Below are the code and all the weights of a small trained network. Each question names an input and a class and asks about switching units off, where a switched-off unit gives its printed mean instead of its output.

import numpy as np


def w(rows, s, z=0):
    codes = np.array(rows[::2]) - 128.0
    scale = np.full(codes.shape[1], s)
    scale[-1] = z or s
    return codes * scale


def norm(h):
    return h / np.sqrt((h * h).mean(-1, keepdims=True) + 1e-5)


def f(y):
    return np.maximum(y, 0)


def log_softmax(a):
    a = a - a.max(-1, keepdims=True)
    return a - np.log(np.exp(a).sum(-1, keepdims=True))


def net(x, mask):
    res = np.array(x, float).reshape(1, 4) / 4 @ E
    u = 0
    for l in range(3):
        y = f(norm(res) @ A[l][:, :-1].T + A[l][:, -1])
        res = res + np.where(mask[u : u + 12], y, B[l][:, -1]) @ B[l][:, :-1]
        u += 12
    return log_softmax(norm(res)[-1] @ U[:, :-1].T + U[:, -1])


A, B = {}, {}
E = w([
[77,41,82,159,64,143,172,130],'x0',
[173,184,216,254,129,199,157,77],'x1',
[105,169,226,137,24,105,214,102],'x2',
[133,119,139,124,132,128,127,136],'x3',
],0.0068)
A[0] = w([
[71,35,145,208,134,146,116,104,19],'L0N1',
[119,83,74,135,123,146,150,125,1],'L0N2',
[144,77,115,149,48,80,168,118,128],'L0N3',
[255,81,62,130,56,38,197,175,204],'L0N4',
[149,165,45,130,117,86,36,197,98],'L0N5',
[125,109,171,170,145,147,124,105,188],'L0N6',
[150,92,119,181,72,220,131,126,86],'L0N7',
[150,195,152,68,40,158,127,118,151],'L0N8',
[171,190,117,182,124,67,120,61,7],'L0N9',
[105,85,96,165,194,201,107,78,118],'L0N10',
[142,163,85,115,68,163,189,248,48],'L0N11',
[220,188,141,28,149,83,146,91,148],'L0N12',
],0.0058,0.0025)
B[0] = w([
[106,148,108,2,106,184,86,76,180],'L0N1',
[82,93,183,141,167,120,15,138,161],'L0N2',
[149,113,125,205,95,48,179,103,214],'L0N3',
[115,93,135,169,101,128,39,162,223],'L0N4',
[105,171,131,162,109,162,206,197,217],'L0N5',
[165,129,39,158,188,149,110,70,203],'L0N6',
[121,122,65,127,153,201,201,148,199],'L0N7',
[93,209,143,117,92,115,113,145,232],'L0N8',
[136,158,122,164,156,96,141,126,171],'L0N9',
[177,58,90,138,58,128,66,52,201],'L0N10',
[193,185,76,124,192,96,130,67,156],'L0N11',
[118,88,76,108,85,191,103,141,255],'L0N12',
],0.0063,0.0042)
A[1] = w([
[92,154,129,97,91,133,43,137,144],'L1N1',
[201,159,138,167,171,139,135,56,132],'L1N2',
[111,141,145,42,103,118,136,154,67],'L1N3',
[127,149,183,165,135,209,218,100,116],'L1N4',
[163,163,118,111,101,190,134,173,131],'L1N5',
[113,123,123,76,151,128,164,255,140],'L1N6',
[118,106,79,107,129,62,192,209,146],'L1N7',
[96,167,166,97,74,163,89,106,167],'L1N8',
[113,162,181,51,100,99,103,135,3],'L1N9',
[149,106,115,178,213,142,80,139,78],'L1N10',
[136,167,199,119,113,92,163,106,62],'L1N11',
[141,165,155,165,135,178,97,131,113],'L1N12',
],0.0082,0.0031)
B[1] = w([
[66,96,136,180,140,158,111,174,238],'L1N1',
[64,159,168,78,95,56,118,129,248],'L1N2',
[79,218,155,116,96,172,169,140,192],'L1N3',
[124,51,71,113,202,124,123,185,253],'L1N4',
[168,39,124,89,128,142,133,78,207],'L1N5',
[154,148,105,154,183,125,136,57,226],'L1N6',
[177,138,189,155,96,148,110,96,231],'L1N7',
[91,139,81,138,191,116,133,185,224],'L1N8',
[87,195,130,220,142,125,195,172,180],'L1N9',
[113,188,202,216,2,129,87,121,202],'L1N10',
[181,112,102,53,172,173,98,95,197],'L1N11',
[140,135,143,101,73,114,139,85,210],'L1N12',
],0.0073,0.0049)
A[2] = w([
[153,60,88,127,44,93,198,97,200],'L2N1',
[103,149,187,35,246,66,139,102,140],'L2N2',
[105,10,93,203,190,97,172,221,169],'L2N3',
[122,15,106,126,132,215,184,154,54],'L2N4',
[169,70,112,83,92,225,59,134,155],'L2N5',
[153,122,123,136,105,197,106,56,243],'L2N6',
[117,179,160,142,100,204,238,222,228],'L2N7',
[158,150,180,49,174,83,166,127,6],'L2N8',
[134,151,145,196,89,206,158,130,112],'L2N9',
[207,42,85,202,95,189,90,127,131],'L2N10',
[121,123,188,108,37,104,177,110,56],'L2N11',
[198,186,54,91,202,254,98,60,150],'L2N12',
],0.0063,0.0015)
B[2] = w([
[212,145,150,77,154,133,55,153,228],'L2N1',
[155,47,36,95,152,159,141,47,191],'L2N2',
[70,255,232,223,117,172,158,188,217],'L2N3',
[90,183,97,131,147,100,75,111,206],'L2N4',
[144,81,149,104,174,168,254,82,220],'L2N5',
[129,101,161,87,78,92,146,196,218],'L2N6',
[49,80,106,140,143,178,133,220,236],'L2N7',
[173,30,80,150,129,148,126,43,160],'L2N8',
[120,112,112,96,204,118,93,156,202],'L2N9',
[119,173,116,88,170,95,182,129,254],'L2N10',
[208,114,137,164,113,76,42,28,178],'L2N11',
[180,72,122,43,118,88,155,61,241],'L2N12',
],0.0064,0.0054)
U = w([
[189,45,80,56,168,189,183,61,203],'0',
[18,171,130,207,158,176,162,250,171],'1',
[189,145,193,179,40,85,57,118,9],'2',
],0.014,0.0014)

Each question gives the input, the list of numbers given to net, and the class t.
The units are the neurons (one row each of A and B). Each row of codes is followed by its name. A weight is (code - 128) times the scale printed after its matrix; where a second scale follows, it is the last column's (A, B and U).
mask holds one flag per neuron, layer by layer. A switched-off neuron (its flag False) gives its mean, the last column of its row in B, instead of its output. The means were averaged over made-up inputs and are rounded, as every weight is.
A unit's drop is (log p(t) with every unit on - log p(t) with that unit switched off) / (log p(t) with every unit on - log p(t) with every unit switched off).
The circuit of an input: a set's keep is (log p(t) with only the set's units on - log p(t) with every unit switched off) / (log p(t) with every unit on - log p(t) with every unit switched off). Starting from the 12 units with the biggest drops (on a tie, the unit counted first), units are removed one at a time, each time the one whose removal leaves the highest keep (on an exact tie, the one counted first), for as long as the keep stays at least 0.8.
units of the circuit, in order: the units of the circuit, biggest drop first
k most important neurons: the k neurons with the biggest drops, biggest first
top k neurons in layer l: the k neurons of layer l with the biggest drops, biggest first
drop of u: that unit's drop, to one decimal
input [8,-4,-3,7], class 1: units of the circuit, in order	(L2N3)
input [-1,5,-6,7], class 2: 2 most important neurons	(L1N10; L1N2)
input [3,0,5,5], class 2: 3 most important neurons	(L0N3; L1N1; L0N5)
input [-8,6,1,-4], class 0: units of the circuit, in order	(L1N4; L2N3)
input [7,-8,2,4], class 2: 2 most important neurons	(L1N7; L1N4)
input [5,7,0,-6], class 0: top 2 neurons in layer 0	(L0N1; L0N6)
input [-4,4,1,2], class 0: 2 most important neurons	(L0N4; L1N4)
input [2,-8,4,2], class 2: 2 most important neurons	(L1N7; L0N3)
input [1,-3,-8,0], class 1: top 3 neurons in layer 0	(L0N7; L0N1; L0N2)
input [-2,8,-7,-5], class 2: top 2 neurons in layer 1	(L1N10; L1N2)
input [1,8,-4,-2], class 0: 4 most important neurons	(L0N7; L1N4; L0N3; L0N1)
input [-6,1,5,2], class 0: 3 most important neurons	(L1N11; L0N4; L1N10)
input [0,6,-4,7], class 2: 4 most important neurons	(L1N10; L1N2; L0N12; L1N11)
input [-6,8,-8,0], class 2: units of the circuit, in order	(L1N10)
input [-8,-5,1,6], class 1: top 4 neurons in layer 1	(L1N9; L1N1; L1N3; L1N11)
input [-6,2,0,-8], class 2: 2 most important neurons	(L1N10; L0N12)
input [-5,-1,1,6], class 1: 2 most important neurons	(L1N1; L1N9)
input [-2,5,-6,-4], class 2: drop of L1N10	0.3
input [-1,5,6,2], class 0: drop of L1N11	0.4
input [-1,5,-5,8], class 2: drop of L1N10	1.0
input [-3,0,3,5], class 1: drop of L2N6	0.0
input [3,-1,8,-6], class 2: most important neuron	(L0N3)
